Below are the code and all the weights of a small trained network. Each question names an input and a target symbol and asks about switching units off, where a switched-off unit gives its printed mean instead of its output.

import numpy as np


def w(rows, s, z=0):
    codes = np.array(rows[::2]) - 128.0
    scale = np.full(codes.shape[1], s)
    scale[-1] = z or s
    return codes * scale


def f(y):
    return np.maximum(y, 0)


def softmax(a):
    e = np.exp(a - a.max(-1, keepdims=True))
    return e / e.sum(-1, keepdims=True)


def log_softmax(a):
    a = a - a.max(-1, keepdims=True)
    return a - np.log(np.exp(a).sum(-1, keepdims=True))


def net(x, mask):
    ids = ['Σαεζηπω'.index(c) for c in x.split()]
    T = len(ids)
    res = E[ids] + P[:T]
    q, k, v = (res @ M[0].T for M in (Q, K, V))
    z = softmax(np.where(np.tri(T) > 0, q @ k.T / 4**0.5, -1e9)) @ v
    res = res + np.where(mask[0], z, O[0][:, -1]) @ O[0][:, :-1]
    y = f(res @ A[0][:, :-1].T + A[0][:, -1])
    res = res + np.where(mask[1:13], y, B[0][:, -1]) @ B[0][:, :-1]
    return log_softmax(res[-1] @ U[:, :-1].T + U[:, -1])


Q, K, V, O, A, B = {}, {}, {}, {}, {}, {}
E = w([
[82,82,110,146,79],'Σ',
[110,70,121,144,159],'α',
[116,70,114,155,176],'ε',
[118,70,226,170,94],'ζ',
[53,25,65,192,63],'η',
[248,48,125,125,65],'π',
[65,43,80,121,87],'ω',
],0.014)
P = w([
[143,242,201,113,159],'0',
[45,89,113,129,108],'1',
[67,68,105,131,104],'2',
[84,53,115,136,104],'3',
[99,44,121,141,110],'4',
[115,26,120,138,108],'5',
[130,24,132,149,119],'6',
[141,18,122,149,126],'7',
[152,9,130,146,130],'8',
[164,4,137,153,138],'9',
[171,5,137,159,139],'10',
[175,2,140,156,135],'11',
],0.0099)
Q[0] = w([
[112,4,163,171,94],'h1',
[119,185,128,128,130],'h1',
[86,144,136,119,137],'h1',
[145,224,130,101,151],'h1',
],0.017)
K[0] = w([
[209,252,187,81,58],'h1',
[2,35,78,156,117],'h1',
[126,37,184,130,112],'h1',
[55,30,115,234,213],'h1',
],0.0077)
V[0] = w([
[245,96,172,125,113],'h1',
[161,11,76,83,41],'h1',
[86,77,65,241,129],'h1',
[1,82,185,171,67],'h1',
],0.009)
O[0] = w([
[205,161,35,204,130,245],'h1',
[196,232,121,90,27,43],'h1',
[131,42,243,61,43,58],'h1',
[161,74,117,2,189,254],'h1',
],0.0089,0.0039)
A[0] = w([
[195,129,83,113,84,105],'n1',
[45,147,91,181,107,41],'n2',
[164,130,90,230,121,140],'n3',
[80,62,110,134,135,122],'n4',
[3,123,163,85,143,143],'n5',
[77,179,204,156,78,174],'n6',
[152,144,137,140,190,122],'n7',
[99,154,193,73,165,107],'n8',
[153,90,185,61,93,197],'n9',
[169,141,209,172,172,84],'n10',
[167,147,152,89,150,253],'n11',
[178,123,75,85,159,122],'n12',
],0.012,0.0058)
B[0] = w([
[177,92,57,103,210,168],'n1',
[121,184,120,78,153,165],'n2',
[132,164,227,96,110,224],'n3',
[138,115,204,112,154,248],'n4',
[150,194,86,137,245,191],'n5',
[101,129,22,25,179,137],'n6',
[142,155,142,98,51,147],'n7',
[22,176,158,53,168,146],'n8',
[150,116,123,214,133,195],'n9',
[97,133,92,31,93,142],'n10',
[66,124,42,138,107,151],'n11',
[2,214,138,130,202,158],'n12',
],0.0081,0.017)
U = w([
[164,99,104,218,195,113],'Σ',
[146,84,165,149,123,164],'α',
[163,63,185,87,84,165],'ε',
[106,134,113,2,183,169],'ζ',
[154,115,46,77,130,9],'η',
[123,179,132,132,121,3],'π',
[95,94,36,215,99,244],'ω',
],0.009,0.0026)

Each question gives the input, a string of symbols that net reads in full, and the target symbol t.
The units are the heads (4 rows each of Q, K, V and O) and the neurons (one row each of A and B). Each row of codes is followed by its name. A weight is (code - 128) times the scale printed after its matrix; where a second scale follows, it is the last column's (O, A, B and U).
mask holds one flag per unit, heads first, then neurons. A switched-off unit (its flag False) gives its mean, the last column of its rows in O or B, instead of its output. The means were averaged over made-up inputs and are rounded, as every weight is.
A unit's drop is (log p(t) with every unit on - log p(t) with that unit switched off) / (log p(t) with every unit on - log p(t) with every unit switched off).
The circuit of an input: a set's keep is (log p(t) with only the set's units on - log p(t) with every unit switched off) / (log p(t) with every unit on - log p(t) with every unit switched off). Starting from the 12 units with the biggest drops (on a tie, the unit counted first), units are removed one at a time, each time the one whose removal leaves the highest keep (on an exact tie, the one counted first), for as long as the keep stays at least 0.8.
circuit, biggest first: the units of the circuit, biggest drop first
unit that matters most: the unit with the biggest drop
k most important neurons: the k neurons with the biggest drops, biggest first
drop when u is switched off: that unit's drop, to one decimal
input η π Σ ζ ζ ζ ζ α η ε ζ, target η: circuit, biggest first -> [h1; n1; n4]
input π ζ ζ ε, target π: circuit, biggest first -> [h1; n3]
input ε ζ ζ ζ Σ ω α π ε ε, target ε: 2 most important neurons -> [n5; n9]
input ε ζ α α ζ ε π ζ η Σ, target ε: circuit, biggest first -> [n5; h1; n9; n12]
input ε ε ε ζ Σ π ε ζ ζ α, target ε: circuit, biggest first -> [h1; n5; n9; n12]
input η ζ η α η Σ ζ ω π, target η: circuit, biggest first -> [n1; h1]
input ε ζ ζ η ζ ζ Σ ζ Σ π ζ ω, target ε: most important neuron -> [n5]
input α ζ ω π ω η η η α, target α: circuit, biggest first -> [h1; n5; n1]
input π η ζ η ζ η ζ Σ ζ ω, target π: circuit, biggest first -> [h1; n3]
input η ω Σ ω π η ε ζ η ω ε ω, target η: circuit, biggest first -> [h1; n1]
input ζ Σ π η, target ζ: 4 most important neurons -> [n9; n2; n4; n12]
input ω ζ ζ ζ π η Σ, target ω: 2 most important neurons -> [n4; n3]
input ε α π ε η ζ η ζ ζ ζ ζ Σ, target ε: circuit, biggest first -> [n5; h1; n12]
input π π ω ζ π, target π: circuit, biggest first -> [n3; h1]
input ω η ε π η η ε, target ω: unit that matters most -> h1
input ε ε ζ π π α ζ Σ α π ε ζ, target ε: 3 most important neurons -> [n5; n10; n12]
input π ω α, target π: 2 most important neurons -> [n3; n2]
input Σ ω ζ ω, target Σ: 3 most important neurons -> [n3; n5; n8]
input η Σ π Σ ζ α ζ ε ζ Σ, target η: drop when n1 is switched off -> 0.5
input π η Σ ε η α π η α π ω α, target π: drop when n3 is switched off -> 0.9
input π ζ ζ π ζ Σ π η ε, target π: drop when n4 is switched off -> 0.0
